In the rows, zero is written as 128.
Here are made-up nodes, facts about them, and rows of numbers that follow some of those facts. Name the node behind each unnamed row.

How the nodes are related:
θ: refers to; β: uses; π: points at
bifler θ dusis,skestur,zomude,grufol
biri θ flodul,skatepin,gokunu
braskis θ kire
brilu θ tanata,skatepin,traflo,brameflur,fofizun
fleplel θ gruplumin,fligeve
flomol θ koskos,fikor
fufu θ grora
gibon θ melok,babraro,skuguren
gresu θ kimos,klaves,fligeve,pedrola
grugrol θ tanata,tregru,groda,dradru,grora
grulon θ zofon,skestur,traflo
guski θ tregru,fleven,brameflur,tragrur
karo θ plopel,skestur,fligeve
kiste θ vukosko,zubrum,tragrur
kleplom θ rugris,duplor,zudror,gokunu,zoklis,dopi
listum θ rabek,nostor,fiflumu,zomude,vaskibom
miplen θ zapluk,pladres,dolum,gruplumin
muski θ drogro,rekagor,nonum
padur θ pladres,skeken,pedrola
paful θ zudror,pleklo
pliklam θ klisto,skugona
redre θ skatepin,zudror,babraro,gilusi,stidrotral
sanun θ tanata,vatrer,nonum
stozi θ forer,leskidro,mifla,tragrur,nonum
subus θ tanata,bruplak,zapluk,gruplumin,drakires,vuko
tiveplok θ dopu,gruplumin
trustom θ plotrepi,dregek,madri,fikor,grufol
tufles θ skekla
vetral θ klisto,stemor
vezon θ skatepin,babraro,stigrom,klebra,drakires
zikletam θ tanata
zokores θ skeki,duplor,peflas,beplo,nonum
[babraro,peflas] β tanata
[babraro] β flerem
[babraro,drogro,misku] β muski
[babraro,peflas] β kimos
[babraro,bruber] β brilu
[babraro] β dolum
[bedun,klisto] β nostor
[bedun] β rugris
[bedun,gilusi] β brafipo
[beplo,paful] β tufles
[beplo] β rabek
[beplo,bruber,paful] β mevetam
[beplo] β skatepin
[beplo] β dradru
[beplo,drakires,flomol,pladres] β kire
[beplo,dregek,nadru] β gibon
[biri] β pobok
[biri,drogro,nadru] β latrom
[biri,skabrer] β vezon
[biri] β mifla
[biri,flomol,klisto] β pedrola
[biri] β nonum
[bruber,fofizun,kleplom,moza,skabrer,zudror] β melok
[bruber,nadru] β rutudun
[bruber] β stigrom
[bruber,pladres] β grufol
[bruber] β trustom
[bruplak] β nodram
[bruplak] β nestuvel
[bruplak] β fleplel
[bruplak,fludin] β skuguren
[buge,driston,peflas] β plotrepi
[buge,drakires,fofizun] β plopel
[buge] β zomude
[buge] β rekagor
[buge] β kiste
[drakires,dregek,fofizun,vukosko] β skeki
[drakires,kleplom] β milun
[drakires,gilusi] β zofon
[drakires] β zoklis
[drakires,zudror] β gruplumin
[drakires,fludin,sikluner,skestur,vukosko] β kiklek
[drakires,fofizun,gilusi,peflas] β kopa
[dregek,pladres] β tredazu
[driston] β klogusun
[driston,fludin,rugok] β skekla
[driston] β neske
[drogro,fofizun] β grulon
[drogro,fofizun,klebra,paful] β madri
[flomol] β stozi
[flomol] β dusis
[flomol,skabrer] β vetral
[flomol] β raklen
[flomol] β zokores
[flomol,kleplom,zudror] β bifler
[fludin,klisto] β greno
[fofizun] β flodul
[fofizun] β braskis
[fofizun,pladres,vukosko] β gokunu
[fofizun] β padur
[fofizun] β fufu
[gilusi] β motin
[gilusi,klebra,moza] β plapos
[gilusi,moza,rugok] β pluplu
[klebra] β zapluk
[kleplom] β tatrubal
[kleplom,nadru] β skone
[kleplom,nadru,skestur] β brademos
[klisto] β fiflumu
[klisto,zudror] β griplidom
[klisto] β pleklo
[klisto] β zubrum
[klisto,paful] β pudor
[misku] β guski
[misku] β stidrotral
[moza,skestur] β tregru
[moza,nadru,sikluner] β skeplem
[moza,peflas] β listum
[nadru] β pliklam
[nadru] β duplor
[nadru,zudror] β dopu
[nadru,pladres] β brameflur
[paful] β skozes
[paful,rugok,skestur,zudror] β fikor
[paful] β vitru
[pladres] β leskidro
[pladres] β fleven
[pladres,rugok] β gresu
[rugok,triskor] β stire
[rugok] β subus
[skabrer] β redre
[skabrer,triskor,vukosko,zudror] β skeken
[skabrer] β skifi
[skestur] β grora
[skestur] β klaves
[triskor] β tiveplok
[zudror] β floflis
bifler π: skestur
biri π: vitru,buge
brafipo π: bedun,braskis,zoklis,gilusi,flomol,buge
bruplak π: tredazu,brilu,mifla
dregek π: zofon,nostor,gruplumin,gilusi,fofizun
droku π: mevetam,flodul,zomude,floflis
fiflumu π: griplidom,vaskibom,gibon
fleven π: tredazu,nadru,pleklo,gruplumin,zomude,floflis,fikor,kopa
greno π: zokores,vuko
groda π: driston,vitru,gresu,fufu
kimos π: nostor,paful,kiklek
kiste π: nadru,madri,brameflur
muski π: nadru,redre,fofizun
neske π: flerem,dusis,raklen,grora,kiklek
nestuvel π: kleplom,dopi,skabrer,fufu
pedrola π: moza,plimim,dradru,beplo,trustom
peflas π: klogusun,zomude
pobok π: pliklam,skeplem,stigrom,floflis
pudor π: skone,fleplel,zubrum,tragrur
rabek π: flodul,tregru,bedun,skestur,mifla
rugok π: padur
skamis π: driston,miplen
skozes π: tiveplok,triskor
skuguren π: plapos,dradru,floflis
stidrotral π: babraro,klebra,dopi
subus π: flerem,sanun,rutudun,forer
tufles π: nostor,redre
vukosko π: grulon,nadru
zikletam π: sikluner,braskis,vatrer,babraro,mifla

Known rows:
[126 130 135 111 172 143 111 128 127  95 185 154 145 101 127  85 143 119
 120 178  92 145 102 144 128 119 165 136 135  98 142 123  77 116 108 115
 152] -> klisto
[116 102 130 103 160 162 126 136 113  95 154 129 151  85 115 120 109  93
 127 151  90 109 140 132 133 118 149 130 143  96 119 123  71 103 115 101
 165] -> nadru
[146 116 150 118 151 109 120 115 142 157 172  67 150  55  96 122 128  66
 139  94 105 106  96 118 128 120 139 109 109  88  74 140  67  84  97 107
 168] -> biri
[135 156 127  73 192 184  74 130 141  81 171 120 157  82 114 110  82 102
  70 113 122  99 109 148 112  95 152 132 166  57 183 127 115 102  93 114
 141] -> triskor
[147 103 148 133 154  75 111 127 135  82 171 105 169 116 107  99 117  80
 135 143  93 126 116 145  96 116 161  87 137  92 106 136  63  93  98 117
 169] -> klebra
[167 131 155 101 153  74 108 124 128  73 166 112 155 121 110  81 118  83
 128 107 101 147 114 151  81 125 156  87  94  69 117 147  79 100 106 132
 169] -> gilusi
[115 165 125 135 172 145  86 108 175 148 144 110 131 113 154 145 138 148
  90 108 154 105 106 157 126 110 128 138 144 111 173 105 178 141 112 148
 118] -> skozes
[126 123 124 116 119 103 130 151  90 120 114 129 139 137 134 119 127 132
 112 118 147 155 134 113 131 129 131 114 138 153 115 132 152 159 142 148
 108] -> vatrer
[113 124 124 153 136 145 128 122 148 169 130 118 118 112 144 145 157 138
 143 128 128 132 130 121 159 134 108 151 115 138 124 126 146 136 130 129
 141] -> tufles
[122 138 120 137 127 138 136 130 138 159 131 133 116 131 149 128 165 144
 142 129 133 151 118 132 138 142 120 138 109 133 127 122 144 143 139 140
 127] -> nestuvel
[163 191 111 103 183 113 107 117 133 139 130  69 152  94 123 139  72 129
  97  66 189  93 133 120 135  92  95 142 132 111 145 134 195 155 111 146
 142] -> zokores
[116 129 147  86  96 100 139 133 122 145 113 119 117 138 162 142 116  98
  92 126 108 118 127 144 124 142 145 124  92 128 120 103 129 106 128 172
 143] -> gokunu
[103  61 177 178  78 141 122 133 122 112 119  88 101  75  87 176  56  96
  98 120 155  98 132 127 101 140 109 178  85 131 141 119 165  49 107 143
 130] -> gibon
[104 123 123 118  70 186 144 123 147 142 129 169 129 131 155 147 111 158
  79 165 128 126 127 109 158 125 141 126 156 129 140 104 103 126 132 113
  96] -> skeken
[120 140 130 123 119 141 131 131 137 149 140 143 122 131 143 115 143 167
 123 119 143 149 116 119 136 122 117 139 129 137 139 126 132 140 124 131
 121] -> stire
[131 132 115 148 151 117 143 118 108 161 126 105 121 110 122 145 157 111
 150  86 157 143 120 110 153 143 108 146 111 131 103 150 174 155 148 141
 112] -> kiste
[154 217 116 104 179 133 104  98 171 145 144 129 119 129 161 129 135 151
  97 109 165 112  99 144 118 104 133 136 138 103 168 117 163 144 114 146
 118] -> greno
[126 132 127 145 128 133 134 129 144 140 131 138 119 140 135 125 141 153
 143 125 146 142 128 130 132 139 118 143 117 135 133 124 146 137 133 135
 127] -> motin
[122 117 133 113 111  98 129 146  98 118 102 121 133 151 135 133 119 116
 107 123 136 131 141 129 140 119 147  96 149 152 112 123 136 150 142 147
 103] -> brameflur
[128 120 130 113 134 123 117 147 130 138 105 145 116 159 125 110 137 164
 158 130 119 131 148 143  97 110 116 124 145 148 150 122 126 140 133 116
 122] -> nostor

Which node is each row?
No name comes twice in this set of rows, the named rows included.
[157 132 135 133 138 125 124 100 129  94 166 142 149 113 122 125 141  80
 114 141 100 146  94 128 120 140 176  87 128  71 108 140  76  98 138 118
 103]	bruplak
[ 91  73 170 153 103 146 100 133 109 111 103 139  79 121  83 129  98 151
 121 159 153 132 117 147  71 127 128 178 126 149 190 115 157  76 115 117
  89]	vaskibom
[125 134 116 153 120 136 127 117 145 122  93 143 104 166 142 160 144 129
 140 155 106 110 141 150 121 144 133 117 137 128 135 120 135 127 142 121
 101]	plopel
[123 114 124 143  70 138 137 137 136 102 119 164 140 170 159 149 113 148
 103 171 127 147 155 128 122 130 140  91 165 137 129 109 109 138 141 129
  94]	gruplumin
[118 104 129 140 133 153 122 106 134  69 142 156 134 109 143 157 110  61
 102 212  73  89 136 148 146 145 182 109 158  81 116 105  69  87 125 108
 126]	pladres
[118 134 113  57 156 169 138 110  60  85 121 142 114  88 132 141 128  11
  96 149  58  99 102 135 155 158 195 143 104  69 108 135 107  84 150 146
 107]	vukosko
[125 130 154 133 101  77 130 131 151 178 141 107 129 141 158 116 142 122
 117 111 121 134 104 142 120 129 131 104  96 137 117 116 122 124 121 157
 142]	stidrotral
[101 140  90 184  69 169 129 107 197  82 157 144 134 199  78 106 128 102
 118  98  91  74 120  52 199 210  49 143 160 175 159 133 211  97 108  77
 103]	padur
[120 119 128 156 137 130 129 125 149 146 137 117 127 122 135 133 141 141
 143 142 130 124 132 140 139 128 123 145 132 149 125 108 134 141 125 129
 142]	latrom
[150 126 119 122 185 123 122 122 116  55 157 138 150 116 110 110 134  82
 159 140  90 135 130 153 108 142 144 130 109  74 127 153 107 106 127 119
 166]	buge
[144 166 132 114 103 113 174  94 107 140 115 158 117 117 115 109  80 168
 134 199 162 103 143  83 122 114  99 170 117 172 119 108 106 123 109 118
 139]	skone
[147 126 121 139 125 121 143 141 100 124 107 102 146 114 103 149 111 117
 134  74 161 139 145 101 147 127 100 114 130 137  97 152 165 147 143 134
 125]	sanun
[102 175 112 109 137 157  99  88 167  73 214 158 137 146  60  10 178  59
 103  90  52 104  42  63 170 202 106 141 133 133 177 141 151  65  88  80
 116]	rugok
[136 124 117 166 116 167 133 115 158 157 109 120 112 127 118 170 134 143
 164 109 138 110 141 110 126 138 100 130 136 123 125 142 135 113 139  99
 106]	karo
[106 104 130  93 183 155 124 104 113 109  90 117 106 107 142 162 135  29
 149 181  32  55 129 179 130 147 182 145 126  87 127 108  70  77 140 109
 143]	dregek

The same nodes again, as new rows of numbers:
Named rows:
[140 161 138 138 113 162 111 117 179 160  81 130 138 120 175  95  92 127
 151 136 141 110 129 132 133 112 145  95 135] -> nadru
[135 166 152  79 148 115 113  38 154 209 118  88 140 134 112 121 150  65
 133  84  68 121 190  53 121 129 172 173 172] -> fludin
[108 103 125 111 141 120 142 111 117 147 160 114 129 124  99 136 156 120
 108 101 130 132 165  89 146 133 133 122 127] -> skuguren
[157 127 123 107 138 144 121 109 129 139 119 130 131 112 119 135 131 109
 124 102 123 126 149 131 103 124 135 142 130] -> skeplem
[111 112 128 105 104 134 108 139 118 110 148 119 120 109 103 120 137 151
  86 135 158 124 141 126 144 110 128 110 146] -> duplor
[124 159 129 166 114 171 109 130 177 139  94 113 148 128 192 104  73 162
 158 146 130 109 122 149 138 111 152  91 115] -> bruber
[127 108 130 126 139 112 142 150 100 103 116 143 131 115  94 115 141 102
 114 142 155 134  98 150 111 121 116 129 148] -> dradru
[112 132 126 114 119 161  98  86 150 146 122  95 140 104 160 127 109 143
 130 117 138 117 146 132 126 110 175 128 139] -> klisto
[127 100 113 180  87 116 122 116 132  92 133 146 164 137  82 122 157  73
 133  98 119 170 113 159  87 116 116  95 130] -> vuko
[ 75 155 158 126  90 139 130 142 155 145 106 119 100 141 197  87 124  64
 151 102 153 156  92 112 166 128 144  97 183] -> pladres
[159 157 124 116 151  75 141 149 111 119 111 165 145 146 101  96 125 126
 119 137 100 126  99 146 106 125 106 146 121] -> sanun
[133 130 115 102 135 105 117 128 105  98 124 125 125 110 104 122 134 134
  93 153 152 125 112 162 103 113 141 144 142] -> mifla
[128 126 111 135  98 136 106 121 152  86 176 113 144 160 115 145 121 105
 117 144  93 153 132 155 111 124  94 112  93] -> skozes
[106 141 144 107 104 140 124 152 127 121 141 128  84 128 164 131 134 116
 109 131 163 145 123 128 148 125 107 122 133] -> kire
[123 121 117 110 121 145 124 130 113 111 151 128 107 123 135 154 143 127
 110 115 144 138 134 144 119 116 136 140 118] -> skugona
[129 111 117  97 142 116 113  76 115 136 156 104 127 115 101 151 146 116
 113  96 107 127 152 107 116 122 152 168 139] -> skekla
[105 136 121 128 155  97 133 153 111 107 138 119 132 133 112 127 132 116
  85 167 142 137 122 133 129 115 118 137 139] -> fleven
[132 124 132 181 121 197  98  94 197 172  73  99 213  94 152  63  86 151
 146 142 180  78 208 117 146  66 155  31 137] -> zudror
[121 146 126 111 130 123 125 168 126 114 150 135 111 150 148 134 109 148
 118 134 121 135 134 139 135 135 117 126  98] -> tufles
[147 140 127 103 131 120 113 153 140 110 139 152 135 149 154 140 124 145
 118 123 118 127 136 147 118 113 118 123  71] -> vetral

Name these rows:
No name comes twice in this set of rows, the named rows included.
[192 142 128 137 139 140 160 145 133 127 134 155 106 150 133 159 114 133
 140 147 113 130 133 139 107 146  86 148  71]	trustom
[ 87 125 117 168  87 174 120 112 131 163 126 120 105  85 108 106 107 192
 179 130 115  97 104  91 183 189 184 108 202]	babraro
[127 124 108 170 115 182 137 128 125 119 140 107  74 107 141 165 113 169
 165 165 142 134  94 149 145 169 139 144 135]	madri
[154 140 133 156 158  94 155 166 120 127 114 177 147 148  98 101 116 139
 152 147  89 119 104 129 127 156 102 120 101]	brilu
[101 118 106 107 137 106 102 127 104  95 128 108 139 106 110 120 141 137
  79 155 161 128 122 157 126  98 138 133 155]	nonum
[ 85  97 102 150 145 101 144 120  97 105 135 106 141 107  83 112 151 119
 128 144 139 122  95 129 127 139 161 134 175]	tanata
[105 177 140 116  75 150  98 155 155 138  89 131  93 120 160  86 104 130
 117 160 163 123 103 133 168 122 128  96 193]	beplo
[147 147 124 122 144  95 141 150 127 111 117 156 125 136 113 124 131 122
 121 135 115 132  94 141 117 135 108 142 121]	fufu
[156 112 176 111  73 125 130 132 168 110 130 164 113 160 171 115 156 142
 129 135 127  92  70 102 196 133  35 118 117]	gibon
[173 174 116 130  82  84 100 136 152 102 132 170 146 173  85 130 130 133
  97 145  72 160 141 161  86 112  86 109  81]	zokores
[110 125 115 161 114 158 112  72 136 185 117 107 129  85 100 106 109 170
 166 118  83  90 141  75 164 182 196 127 191]	gilusi
[140 100 150 162 132  53 147 146 120 137  97 159 150 148 144 155 207 139
 155  78 102 155 114 124 116 114 133 148  89]	fleplel
[126 137 120 133 104 104 104 102 146 118 162 117 150 167  91 159 145  93
 108 128  82 177 165 132 102 123 113 128 101]	greno
[159 139 125 165 137 123 170 168 119 127 126 169 104 154 126 127 113 130
 151 155 104 134  98 129 127 168 102 129 105]	grulon
[133 139 122 136 122 147 113  96 134 153 118 115 122 116 131 127 111 153
 149 108  96 105 123 120 127 148 172 142 142]	bedun

Now the same nodes, written a new way:
Some nodes and their rows:
[161 148 112 112 145 150  99 118 135 111 118 123 146 146 164 150 144 115
 129 148 131 115 127 138 162 141 127 111 148 128 155 126] -> klisto
[168 157  83 138 159 155 104 134  93 115 136 109 151 185 137 158 143 148
 137 112 142 118 111 108 205 138  91 132 148 131 125 133] -> skestur
[118 172 140 154 100  66  72 103 146 156 106 118  69  53  56  77 145 117
  98 101 149  78 163 164 210 117 187 133 150 137 129 165] -> tanata
[146 168 129 115 110  99  99 121 141 146 128  96 130  77 113  98 172 112
  90 140 118  73 133 152 204 142 183 148 168 126 135 180] -> grugrol
[126 137 129 128 126 119 115 132 155 148 114 113 125 130 144 127 145 126
 132 146 151 121 145 144 143 112 123 100 141 139 140 127] -> skeki
[130 124 127 158 142 130 113 153 129 137 114 129 133 145 132 108 147 151
 150 144 174 123 142 129 149 109 108 124 148 134 120 125] -> tredazu
[145 151 115 127 139 121 104 118 141 129 110 110 133 143 141 141 140 133
 127 128 133 126 131 136 156 124 120 107 148 135 148 126] -> koskos
[128 140 117 134 136 112 123 123 153 141 114 117 117 133 138 127 147 126
 137 148 152 129 137 138 150 112 127 101 138 131 140 128] -> milun
[140 149 124 128 108 108 123 128 154 166 123  96 136 145 133 127 149 158
 130 131 155 138 134 135 140 103 107 103 144 123 149 132] -> skekla
[135 141  99 115 153 101 138 109 164 141 111 108  96 116 151 127 148 113
 145 172 162 112 136 132 133 111 142 116 121 149 158 144] -> fiflumu
[122 133 119 157 129 126 119 141 125 140 112 111 137 144 132 136 145 150
 132 133 173 128 128 125 163  97  99 119 146 139 117 135] -> zofon
[126 153 109 138 119 105 131 135 149 165 122  98 132 158 127 131 140 154
 132 123 145 135 129 122 159 101 112  90 138 125 137 132] -> plopel
[114 131 159  92 140 140  82 136 163 163  91 119 117  72 165 131 157  69
 147 177 158 102 163 160 136 141 130 104 145 146 153 151] -> nonum
[ 76 202  83  84 164  39  74 141  70 148 100  97  12  47 152 140  27 163
  71  83 117 124 149 136 142 139 131 120 193 221  93 124] -> stidrotral
[105 121 119 141 124 129 123 109 134 106 106  96 129 145 153 141 152  98
 146 151 164 144 151 126 153 110 107  94 124 138 133 145] -> dusis
[117 163 110 118 114 104 128 118 159 139 109 151 112 126 121 102 127 140
 144 131 135 114 142 134 147 114 134  98 137 134 138 139] -> zapluk
[124 124 132 155 140 123 106 159 132 142 117 123 137 149 123 111 142 164
 136 133 169 125 125 125 144 104 113 114 152 141 131 130] -> kopa
[ 84 160 139  73 132  96  68 198 143 184  84  82 127  44 172 125 116 141
  56 137 130  80 135 136 144 132 156 107 203 198 131 172] -> muski
[123 140 114 123 142 108 120 120 146 137 109 117 103 122 142 123 137 121
 140 151 153 126 139 136 148 120 130  99 139 152 133 136] -> latrom
[124 131 109 121 168 110 132 139 154 122 120 114  93 132 145 109 132 105
 155 172 179 101 149 118 120 116 160 127 109 157 167 142] -> pobok

Which node is each row?
No name comes twice in this set of rows, the named rows included.
[150 161 120 110 144 128  61 126 134 120 105 135 132 129 144 149 121 130
 108 118 106 120 134 141 170 140 133  97 165 148 139 124]	drogro
[146 134 115 125 125  80 167 119 136 107 139  89 117 100 166  73 163 129
 111 198 122 108 123 155 158 120 191 138 163 123 110 154]	vezon
[116 145 149 143  60 119 128 135 171 170 122  83 165 159 121 135 132 159
  83 105 175 154 148 116 120  73 133  67 144  93 175 150]	neske
[146 129 118 165 136  78 156 103 131  98 133  97  94 128 136  91 153 138
 122 177 148 137 125 154 152  85 172 129 143 116 113 123]	skatepin
[115 196  93  92 168  64  28 137  86 113  85 125  68  93 138 163  58 168
  64  60  74 112 129 142 187 165 130  95 191 219 110 119]	misku
[106 140 138 139 107 122 111 112 140 116 109 107 131 144 138 130 140 111
 137 131 152 147 152 140 150 112 111  83 132 129 131 137]	rutudun
[121 177 100  64  76 131 151 130 135 146 151 166 144 116 145  79 123 132
 132 132  85  96 147 146 162 155 132 119 174 104 134 158]	miplen
[120 156 101  83  91 118 165 139 164 153 131 155 149 119 145  70 148 135
 143 155  95  90 136 136 164 144 145 100 156 129 131 164]	tiveplok
[130 135 157 181  98 120 111 193 135 193 134  79 180 208  97 125 148 212
 113  87 166 147 118 114 171  87  79  88 159 103 118 116]	zomude
[128 149 102 126 139 103 127 127 143 147 120  89 116 143 145 141 146 131
 140 140 149 131 128 127 159 116 120 102 133 151 133 136]	grufol
[161 156 104 119 127 160 100 102 114 109 138 156 124 145 153 133 124 102
 140 130 130 122 150 151 170 136 117 130 156  98 133 121]	skabrer
[122 145 116 125 122 137 127 120 118 155 134 132 108 119 146 127 133 111
 154 144 166 137 153 152 152 119  91 123 149 109 115 124]	vitru

